Below is a small trained network, with its code and all its weights. Each question gives an input and a target symbol and asks what happens when units are switched off, that is, made to give their printed mean instead of their output.

import numpy as np


def w(rows, s, z=0):
    codes = np.array(rows[::2]) - 128.0
    scale = np.full(codes.shape[1], s)
    scale[-1] = z or s
    return codes * scale


def f(y):
    return y / 2 * (1 + np.tanh(0.7978845608 * (y + 0.044715 * y**3)))


def softmax(a):
    e = np.exp(a - a.max(-1, keepdims=True))
    return e / e.sum(-1, keepdims=True)


def log_softmax(a):
    a = a - a.max(-1, keepdims=True)
    return a - np.log(np.exp(a).sum(-1, keepdims=True))


def net(x, mask):
    ids = ['αβδεζηλμξσω'.index(c) for c in x.split()]
    T = len(ids)
    res = E[ids] + P[:T]
    u = 0
    for l in range(2):
        r = res
        for j in range(2):
            rows = slice(2 * j, 2 * j + 2)
            q, k, v = (r @ M[l][rows].T for M in (Q, K, V))
            z = softmax(np.where(np.tri(T) > 0, q @ k.T / 2**0.5, -1e9)) @ v
            o = O[l][rows]
            res = res + np.where(mask[u + j], z, o[:, -1]) @ o[:, :-1]
        u += 2
        y = f(res @ A[l][:, :-1].T + A[l][:, -1])
        res = res + np.where(mask[u : u + 4], y, B[l][:, -1]) @ B[l][:, :-1]
        u += 4
    return log_softmax(res[-1] @ U[:, :-1].T + U[:, -1])


Q, K, V, O, A, B = {}, {}, {}, {}, {}, {}
E = w([
[125,179,57,125,201],'α',
[155,181,109,100,207],'β',
[47,181,176,217,112],'δ',
[129,170,98,95,188],'ε',
[98,197,8,22,22],'ζ',
[128,151,72,48,218],'η',
[186,151,192,102,53],'λ',
[66,100,181,232,123],'μ',
[78,125,211,47,254],'ξ',
[73,85,183,127,86],'σ',
[129,90,236,178,120],'ω',
],0.01)
P = w([
[79,254,154,146,100],'0',
[110,212,146,121,139],'1',
[129,174,140,118,152],'2',
[146,137,135,129,164],'3',
[164,94,135,137,176],'4',
[175,62,131,149,185],'5',
[188,22,137,157,193],'6',
],0.0066)
Q[0] = w([
[162,132,141,45,251],'0.h1',
[57,129,189,172,186],'0.h1',
[101,100,71,204,24],'0.h2',
[50,67,187,114,24],'0.h2',
],0.017)
K[0] = w([
[161,2,123,133,96],'0.h1',
[51,100,122,178,175],'0.h1',
[101,211,57,126,133],'0.h2',
[150,247,140,126,82],'0.h2',
],0.02)
V[0] = w([
[181,81,218,93,21],'0.h1',
[237,243,144,133,121],'0.h1',
[226,182,97,214,103],'0.h2',
[161,151,132,1,101],'0.h2',
],0.013)
O[0] = w([
[26,178,29,184,107,46],'0.h1',
[110,2,74,156,102,253],'0.h1',
[53,59,236,70,159,34],'0.h2',
[148,143,129,234,153,236],'0.h2',
],0.0087,0.0048)
A[0] = w([
[143,146,196,145,4,240],'0.n1',
[167,169,162,108,146,203],'0.n2',
[163,114,72,72,40,7],'0.n3',
[58,193,109,123,118,228],'0.n4',
],0.017,0.0021)
B[0] = w([
[147,255,155,184,124,196],'0.n1',
[155,100,96,127,64,254],'0.n2',
[130,190,189,176,99,144],'0.n3',
[185,148,179,103,178,185],'0.n4',
],0.017,0.0065)
Q[1] = w([
[219,112,140,78,85],'1.h1',
[173,81,57,2,29],'1.h1',
[205,191,241,23,99],'1.h2',
[167,79,160,149,135],'1.h2',
],0.014)
K[1] = w([
[184,134,19,58,142],'1.h1',
[123,181,25,6,146],'1.h1',
[107,46,37,17,114],'1.h2',
[156,78,127,138,127],'1.h2',
],0.017)
V[1] = w([
[198,220,2,37,219],'1.h1',
[213,222,255,131,32],'1.h1',
[176,159,238,203,140],'1.h2',
[117,65,102,110,219],'1.h2',
],0.0049)
O[1] = w([
[255,114,99,92,131,140],'1.h1',
[79,110,72,108,98,246],'1.h1',
[138,68,99,172,82,166],'1.h2',
[86,123,162,116,156,102],'1.h2',
],0.0061,0.014)
A[1] = w([
[80,99,136,3,149,96],'1.n1',
[164,208,176,172,103,2],'1.n2',
[69,59,78,101,221,108],'1.n3',
[175,205,127,157,87,127],'1.n4',
],0.013,0.0084)
B[1] = w([
[26,128,152,64,60,141],'1.n1',
[173,8,106,62,166,190],'1.n2',
[100,148,119,211,193,155],'1.n3',
[77,172,163,171,137,247],'1.n4',
],0.016,0.015)
U = w([
[115,83,254,187,157,225],'α',
[126,192,167,192,75,232],'β',
[93,73,111,149,76,7],'δ',
[113,112,114,139,123,17],'ε',
[106,142,105,102,104,139],'ζ',
[121,119,127,131,144,36],'η',
[88,168,109,91,178,202],'λ',
[149,175,144,120,198,64],'μ',
[125,118,132,130,140,75],'ξ',
[107,106,63,145,170,5],'σ',
[188,68,87,118,127,191],'ω',
],0.0086,0.0031)

Each question gives the input, a string of symbols that net reads in full, and the target symbol t.
The units are the heads (2 rows each of Q, K, V and O) and the neurons (one row each of A and B). Each row of codes is followed by its name. A weight is (code - 128) times the scale printed after its matrix; where a second scale follows, it is the last column's (O, A, B and U).
mask holds one flag per unit, layer by layer, with each layer's heads first. A switched-off unit (its flag False) gives its mean, the last column of its rows in O or B, instead of its output. The means were averaged over made-up inputs and are rounded, as every weight is.
A unit's drop is (log p(t) with every unit on - log p(t) with that unit switched off) / (log p(t) with every unit on - log p(t) with every unit switched off).
most important unit: the unit with the biggest drop
k most important neurons: the k neurons with the biggest drops, biggest first
heads that matter: for each layer, one digit per head in row order, 1 if its drop is at least 0.15 and else 0, layers parted by /
input η δ β, target ω: most important unit : 1.n4
input σ ξ λ, target α: heads that matter : 00 / 00
input ξ η β, target β: 4 most important neurons : (1.n2, 1.n4, 0.n3, 0.n2)
input ξ α δ η α, target ω: 2 most important neurons : (0.n1, 1.n4)
input η η λ α, target σ: heads that matter : 10 / 00
input η δ ω λ ξ, target λ: heads that matter : 10 / 11
input β ξ α, target β: heads that matter : 11 / 00
input η μ η η ξ λ η, target β: heads that matter : 01 / 00
input ζ σ η λ η ω, target β: heads that matter : 10 / 01
input β α β, target α: heads that matter : 11 / 11
input ω β η ω β, target λ: heads that matter : 11 / 00
input λ β λ ξ σ η ξ, target μ: heads that matter : 11 / 10
input η ω ξ α η, target β: heads that matter : 01 / 10
input η ξ λ β β, target σ: 2 most important neurons : (0.n1, 0.n2)
input η ζ η α α η ξ, target β: heads that matter : 11 / 00
input ξ λ η α σ η ε, target μ: heads that matter : 10 / 10
input ξ η λ α, target σ: heads that matter : 10 / 10
input λ ω η α ω β, target λ: most important unit : 0.h1
input η β η ω ζ λ λ, target β: 3 most important neurons : (1.n2, 0.n1, 0.n4)
input η δ ζ, target α: 2 most important neurons : (0.n3, 1.n2)
input λ η ω σ η ε, target μ: most important unit : 0.h1
input β μ η, target ζ: 2 most important neurons : (0.n1, 1.n1)
input η β α δ ω λ ξ, target λ: 4 most important neurons : (0.n4, 0.n2, 0.n1, 1.n1)
input λ σ α, target μ: 2 most important neurons : (0.n4, 1.n1)
input α η λ, target α: 4 most important neurons : (1.n2, 0.n1, 1.n4, 0.n2)
input λ η β β ζ, target α: heads that matter : 10 / 00
input ζ η η η ξ ξ ζ, target β: 4 most important neurons : (0.n3, 1.n2, 0.n1, 0.n4)
input η λ ε, target σ: 4 most important neurons : (0.n2, 0.n1, 1.n3, 1.n4)
